Below is a small trained network, with its code and all its weights. Each question gives an input and a class and asks what happens when units are switched off, that is, made to give their printed mean instead of their output.

import numpy as np


def w(rows, s, z=0):
    codes = np.array(rows[::2]) - 128.0
    scale = np.full(codes.shape[1], s)
    scale[-1] = z or s
    return codes * scale


def f(y):
    return np.maximum(y, 0)


def log_softmax(a):
    a = a - a.max(-1, keepdims=True)
    return a - np.log(np.exp(a).sum(-1, keepdims=True))


def net(x, mask):
    res = np.array(x, float).reshape(1, 4) / 4 @ E
    y = f(res @ A[0][:, :-1].T + A[0][:, -1])
    res = res + np.where(mask, y, B[0][:, -1]) @ B[0][:, :-1]
    return log_softmax(res[-1] @ U[:, :-1].T + U[:, -1])


A, B = {}, {}
E = w([
[133,68,147],'x0',
[253,117,123],'x1',
[100,104,138],'x2',
[92,103,13],'x3',
],0.015)
A[0] = w([
[171,99,159,151],'n1',
[64,107,189,154],'n2',
[78,186,247,128],'n3',
[198,157,31,254],'n4',
[134,99,33,192],'n5',
[164,153,62,135],'n6',
[129,201,181,108],'n7',
[202,77,83,141],'n8',
[98,28,124,220],'n9',
[155,23,96,164],'n10',
[8,137,127,85],'n11',
[121,204,172,139],'n12',
[136,212,107,217],'n13',
],0.011,0.0052)
B[0] = w([
[107,77,118,182],'n1',
[145,152,127,205],'n2',
[144,148,174,238],'n3',
[184,130,67,237],'n4',
[156,173,118,232],'n5',
[147,103,107,181],'n6',
[187,174,199,185],'n7',
[162,63,132,207],'n8',
[133,98,113,218],'n9',
[161,75,165,204],'n10',
[100,137,139,245],'n11',
[173,164,127,185],'n12',
[151,161,10,186],'n13',
],0.013,0.012)
U = w([
[107,91,98,102],'0',
[202,99,71,129],'1',
[147,120,113,16],'2',
[167,172,21,130],'3',
[90,5,170,176],'4',
[184,220,136,193],'5',
[142,114,117,12],'6',
],0.011)

Each question gives the input, the list of numbers given to net, and the class t.
The units are the neurons (one row each of A and B). Each row of codes is followed by its name. A weight is (code - 128) times the scale printed after its matrix; where a second scale follows, it is the last column's (A, B and U).
mask holds one flag per neuron, in row order. A switched-off neuron (its flag False) gives its mean, the last column of its row in B, instead of its output. The means were averaged over made-up inputs and are rounded, as every weight is.
A unit's drop is (log p(t) with every unit on - log p(t) with that unit switched off) / (log p(t) with every unit on - log p(t) with every unit switched off).
The circuit of an input: a set's keep is (log p(t) with only the set's units on - log p(t) with every unit switched off) / (log p(t) with every unit on - log p(t) with every unit switched off). Starting from the 12 units with the biggest drops (on a tie, the unit counted first), units are removed one at a time, each time the one whose removal leaves the highest keep (on an exact tie, the one counted first), for as long as the keep stays at least 0.8.
circuit, biggest first: the units of the circuit, biggest drop first
k most important neurons: the k neurons with the biggest drops, biggest first
drop when u is switched off: that unit's drop, to one decimal
input [-4,8,-5,-6], class 1: 2 most important neurons => (n1 n8)
input [-3,3,-6,-1], class 3: 2 most important neurons => (n13 n10)
input [0,-6,8,6], class 4: circuit, biggest first => (n4)
input [-5,7,-1,-5], class 1: circuit, biggest first => (n1 n8)
input [5,8,8,1], class 4: 2 most important neurons => (n10 n13)
input [-4,8,-5,-7], class 1: 3 most important neurons => (n1 n8 n4)
input [3,7,-8,-8], class 1: 3 most important neurons => (n1 n8 n5)
input [-3,8,-8,-7], class 1: 2 most important neurons => (n1 n8)
input [8,-3,6,7], class 4: 3 most important neurons => (n10 n4 n13)
input [-6,7,-3,-4], class 1: drop when n1 is switched off => 0.2
input [7,5,7,-2], class 4: drop when n9 is switched off => 0.0
input [8,4,-2,-8], class 4: drop when n1 is switched off => 0.3
input [-7,0,-4,0], class 3: drop when n13 is switched off => 0.5
